Below are the code and all the weights of a small trained network. Each question names an input and a class and asks about switching units off, where a switched-off unit gives its printed mean instead of its output.

import numpy as np


def w(rows, s, z=0):
    codes = np.array(rows[::2]) - 128.0
    scale = np.full(codes.shape[1], s)
    scale[-1] = z or s
    return codes * scale


def f(y):
    return np.maximum(y, 0)


def log_softmax(a):
    a = a - a.max(-1, keepdims=True)
    return a - np.log(np.exp(a).sum(-1, keepdims=True))


def net(x, mask):
    res = np.array(x, float).reshape(1, 4) / 4 @ E
    y = f(res @ A[0][:, :-1].T + A[0][:, -1])
    res = res + np.where(mask, y, B[0][:, -1]) @ B[0][:, :-1]
    return log_softmax(res[-1] @ U[:, :-1].T + U[:, -1])


A, B = {}, {}
E = w([
[128,128,128,131],'x0',
[1,164,88,91],'x1',
[174,169,42,171],'x2',
[144,215,190,157],'x3',
],0.011)
A[0] = w([
[122,85,188,38,53],'N1',
[144,167,144,118,199],'N2',
[74,106,89,136,114],'N3',
[114,175,193,177,43],'N4',
[65,146,105,127,25],'N5',
[136,196,166,132,29],'N6',
[116,168,188,165,84],'N7',
[171,185,164,91,114],'N8',
[100,91,98,119,102],'N9',
[104,115,137,176,252],'N10',
[175,42,107,87,113],'N11',
[196,164,47,120,28],'N12',
[163,126,133,108,204],'N13',
[129,128,163,64,63],'N14',
[61,245,65,92,78],'N15',
[102,100,191,105,31],'N16',
[149,155,81,146,49],'N17',
[98,218,169,123,84],'N18',
[130,165,184,150,70],'N19',
[113,10,93,102,1],'N20',
[125,59,76,105,21],'N21',
[113,125,137,166,87],'N22',
[115,186,23,137,101],'N23',
[156,186,166,137,94],'N24',
[162,210,46,148,14],'N25',
[130,83,189,146,113],'N26',
[211,110,177,148,31],'N27',
[212,49,117,170,66],'N28',
[100,101,190,107,35],'N29',
[88,157,104,78,40],'N30',
[54,156,102,117,20],'N31',
[64,138,186,24,118],'N32',
[100,107,206,127,68],'N33',
],0.014,0.0099)
B[0] = w([
[191,173,122,207,192],'N1',
[99,141,98,67,207],'N2',
[89,155,177,124,194],'N3',
[106,95,75,179,171],'N4',
[76,142,153,163,167],'N5',
[113,115,89,214,158],'N6',
[93,72,37,163,177],'N7',
[89,80,85,138,179],'N8',
[126,123,85,139,174],'N9',
[144,165,127,2,253],'N10',
[77,154,63,156,222],'N11',
[194,182,161,181,176],'N12',
[86,192,149,51,208],'N13',
[162,148,144,150,150],'N14',
[86,65,195,159,255],'N15',
[190,185,158,199,163],'N16',
[184,164,141,194,150],'N17',
[119,85,68,150,204],'N18',
[94,143,97,152,166],'N19',
[106,129,55,211,200],'N20',
[99,136,69,229,172],'N21',
[134,125,126,139,128],'N22',
[213,203,142,144,223],'N23',
[106,109,55,153,181],'N24',
[189,168,146,191,184],'N25',
[188,224,133,135,182],'N26',
[20,99,237,180,193],'N27',
[43,128,196,155,229],'N28',
[183,153,153,182,164],'N29',
[76,120,168,156,167],'N30',
[86,93,175,198,183],'N31',
[187,203,138,116,253],'N32',
[196,154,132,176,178],'N33',
],0.0086,0.0098)
U = w([
[67,144,161,145,75],'0',
[160,168,113,150,82],'1',
[83,139,35,151,71],'2',
[104,153,107,122,248],'3',
[129,113,106,60,179],'4',
[146,7,129,122,79],'5',
],0.02,0.017)

Each question gives the input, the list of numbers given to net, and the class t.
The units are the neurons (one row each of A and B). Each row of codes is followed by its name. A weight is (code - 128) times the scale printed after its matrix; where a second scale follows, it is the last column's (A, B and U).
mask holds one flag per neuron, in row order. A switched-off neuron (its flag False) gives its mean, the last column of its row in B, instead of its output. The means were averaged over made-up inputs and are rounded, as every weight is.
A unit's drop is (log p(t) with every unit on - log p(t) with that unit switched off) / (log p(t) with every unit on - log p(t) with every unit switched off).
The circuit of an input: a set's keep is (log p(t) with only the set's units on - log p(t) with every unit switched off) / (log p(t) with every unit on - log p(t) with every unit switched off). Starting from the 12 units with the biggest drops (on a tie, the unit counted first), units are removed one at a time, each time the one whose removal leaves the highest keep (on an exact tie, the one counted first), for as long as the keep stays at least 0.8.
circuit, biggest first: the units of the circuit, biggest drop first
top k neurons: the k neurons with the biggest drops, biggest first
drop of u: that unit's drop, to one decimal
input [2,-8,-6,1], class 0: circuit, biggest first => (N27)
input [0,-5,3,1], class 0: circuit, biggest first => (N27; N28)
input [-3,-1,5,-3], class 1: top 2 neurons => (N12; N23)
input [0,1,5,-1], class 1: circuit, biggest first => (N23; N25)
input [-4,-8,-2,-6], class 0: top 2 neurons => (N28; N27)
input [-3,-6,2,7], class 2: top 2 neurons => (N24; N7)
input [-6,7,2,8], class 2: top 2 neurons => (N18; N7)
input [-3,-8,5,1], class 0: top 2 neurons => (N27; N28)
input [-6,6,1,1], class 0: top 2 neurons => (N15; N31)
input [-4,-5,-7,-8], class 2: top 2 neurons => (N11; N20)
input [-2,6,8,6], class 1: top 2 neurons => (N23; N25)
input [-2,-6,6,5], class 0: drop of N28 => 0.3
input [1,-8,1,-3], class 0: drop of N27 => 0.1
input [-3,-8,3,-5], class 0: circuit, biggest first => (N28)
input [0,8,6,6], class 0: drop of N26 => 0.0
input [-3,-5,5,-5], class 0: drop of N28 => 0.9
